Small tables with named rows and columns. After each table, cells are looked up by row and column.

damema:
	muvakan	zurunat
vibus	-1225	-773
seki	-4981	4104
lamafi	-921	6946
ratapul	4810	-5793

What is the zurunat of lamafi in damema? 6946
What is the zurunat of vibus in damema? -773
What is the muvakan of vibus in damema? -1225
What is the zurunat of seki in damema? 4104
What is the muvakan of lamafi in damema? -921
What is the muvakan of ratapul in damema? 4810
What is the zurunat of ratapul in damema? -5793
What is the muvakan of seki in damema? -4981
Row with the largest zurunat: lamafi

basupib
        gibepun  kosemub  poto  nos  ritosep
leka        135       92   182  226      217
seroz       131       80   138  193      237
debapi      133      163    87   61       91
lem         136      119    72   58      137

What is the nos of leka in basupib? 226
What is the ritosep of seroz in basupib? 237
What is the poto of debapi in basupib? 87
What is the kosemub of seroz in basupib? 80
What is the ritosep of debapi in basupib? 91
What is the poto of lem in basupib? 72
What is the nos of lem in basupib? 58
What is the gibepun of leka in basupib? 135
What is the gibepun of debapi in basupib? 133
What is the nos of seroz in basupib? 193
What is the gibepun of lem in basupib? 136
What is the nos of debapi in basupib? 61
What is the kosemub of leka in basupib? 92
What is the kosemub of lem in basupib? 119
What is the poto of seroz in basupib? 138

nozope:
|  | novi | tobo | vubon | vez | budob |
|---|---|---|---|---|---|
| bor | 152 | 89 | 115 | 40 | 189 |
| kekid | 110 | 45 | 34 | 113 | 146 |
| gikam | 95 | 97 | 107 | 146 | 104 |
| gog | 88 | 48 | 63 | 96 | 54 |
| zile | 95 | 41 | 27 | 141 | 189 |
| lolu | 52 | 93 | 173 | 130 | 232 |
| nadon | 181 | 112 | 188 | 152 | 104 |
| gavaf | 224 | 112 | 93 | 40 | 154 |

bor, budob => 189
nadon, vez => 152
nadon, tobo => 112
kekid, vez => 113
gavaf, tobo => 112
kekid, novi => 110
zile, tobo => 41
gavaf, budob => 154
lolu, tobo => 93
nadon, vubon => 188
kekid, tobo => 45
gog, novi => 88

mubuf
         nozola   gar  zomuli  fekib  zizugub  kaduki   gop  pomer   gaz
tores       314   137     179   -251     -362    -624   196    723  -147
rol         121  -146    -361    531     -427     232   398     57  -340
nokil       478   435    -125    292     -637     130  -330   -657   564
vev        -320   -27     -89    321      304    -162  -191    270   394
num         262   476     365    326      175    -577  -247   -242  -433
rulizim    -198  -282     518    203     -336    -226   308     57   468
fip          43  -355     123    487      273    -154   254   -253  -275
bim         503   -50    -346   -320     -112    -277   134    235   292
kas         154  -127    -183    227      250     -87  -513    495   379

pomer of bim is 235
zomuli of tores is 179
zizugub of kas is 250
gaz of tores is -147
fekib of rol is 531
gar of rol is -146
gar of kas is -127
gaz of nokil is 564
gaz of rol is -340
gar of rulizim is -282
kaduki of tores is -624
pomer of rol is 57
gaz of fip is -275
fekib of bim is -320
pomer of tores is 723
zomuli of nokil is -125
nozola of nokil is 478
gar of vev is -27
fekib of nokil is 292

Table geg
fields: gad, gakofi, sadon, zan, duv, faru, kep, fon, ded, ven
bez: [6258, 4897, 8323, 9137, 6380, 4365, 590, 5064, 5675, 2158]
lakisis: [4587, 3029, 5071, 4519, 6588, 6306, 6074, 6944, 4680, 5271]
gike: [5172, 5790, 5193, 5708, 4552, 4277, 3177, 4513, 4447, 5074]
nuvog: [4647, 3419, 3926, 7302, 7976, 3860, 2007, 4538, 4982, 5516]

lakisis, ded: 4680
nuvog, kep: 2007
bez, gakofi: 4897
lakisis, gakofi: 3029
nuvog, faru: 3860
lakisis, gad: 4587
lakisis, sadon: 5071

foz.csv
,pedu,tav,fid,mil
giper,-0.347,-0.468,-0.117,-0.164
sep,-0.285,-0.373,-0.125,-0.086
nos,-0.138,-0.746,-0.718,-0.336
nesomu,-0.340,-0.017,-0.015,0.250
fitipaz,-0.374,-0.475,-0.304,-0.128
ruve,-0.564,-0.305,-0.582,-0.790
katipu,0.905,0.373,0.197,0.512
pidol,-0.735,-0.578,-0.512,-0.496
rapunik,-0.546,-0.261,0.054,-0.185
sov,-0.336,-0.497,-0.724,-0.572
sidaf,-0.254,-0.343,-0.403,-0.322
bel,-0.403,-0.299,-0.164,-0.262
suf,-0.470,-0.593,-0.618,-0.485

What is the tav of suf in foz? -0.593
What is the mil of nesomu in foz? 0.250
What is the tav of fitipaz in foz? -0.475
What is the mil of bel in foz? -0.262
What is the pedu of fitipaz in foz? -0.374
What is the pedu of sidaf in foz? -0.254
What is the mil of giper in foz? -0.164
What is the fid of nos in foz? -0.718
What is the pedu of bel in foz? -0.403
What is the fid of fitipaz in foz? -0.304

sonuv =
columns: molaru, tek, dob, ker, sir, tof, gufe
laf: [90, 179, 48, 145, 57, 57, 159]
ludore: [130, 101, 195, 147, 187, 196, 87]
mibepam: [57, 94, 119, 133, 52, 170, 124]
fad: [105, 102, 171, 153, 92, 141, 133]
dupinis: [58, 60, 158, 199, 65, 194, 192]
tugesu: [111, 83, 162, 114, 183, 168, 159]
vir: [61, 48, 105, 124, 63, 146, 74]
rolopez: [64, 60, 180, 163, 157, 116, 154]
disuz: [179, 156, 115, 131, 112, 72, 119]
sav: [171, 166, 177, 168, 60, 119, 192]
palubig: [153, 189, 47, 151, 125, 166, 171]

ludore, ker: 147
disuz, molaru: 179
dupinis, gufe: 192
palubig, dob: 47
dupinis, tek: 60
vir, sir: 63
fad, tek: 102
tugesu, ker: 114
vir, tek: 48
vir, tof: 146
vir, ker: 124
fad, sir: 92
fad, tof: 141
dupinis, molaru: 58
laf, sir: 57

som:
           ret  zesup
keroki   0.444  0.479
pasuma   0.473  0.358
fov      0.446  0.442
tupur    0.501  0.719
gabapop  0.461  0.568
ful      0.397  0.424
voni     0.407  0.422
ber      0.764  0.150

pasuma, zesup => 0.358
fov, ret => 0.446
fov, zesup => 0.442
keroki, zesup => 0.479
ful, ret => 0.397
voni, ret => 0.407
ber, ret => 0.764

tamuzek =
,gimibu,budezep,kapa,solidoz,kov,siravo,midogit
zesito,343,647,340,517,-568,362,-90
pimu,151,145,116,132,165,175,115
ruzeti,145,-89,276,225,438,86,65
ziv,668,50,-499,-87,366,-389,653
tis,219,182,101,75,164,105,88
kadivi,320,609,354,453,-472,318,-37
ref,856,-21,-626,-287,524,-501,676
rutina,26,-30,-109,877,-304,457,-394

What is the solidoz of pimu in tamuzek? 132
What is the midogit of tis in tamuzek? 88
What is the kapa of pimu in tamuzek? 116
What is the kov of ziv in tamuzek? 366
What is the siravo of tis in tamuzek? 105
What is the budezep of ruzeti in tamuzek? -89
What is the kapa of ref in tamuzek? -626
What is the solidoz of zesito in tamuzek? 517
Which row has the largest solidoz? rutina

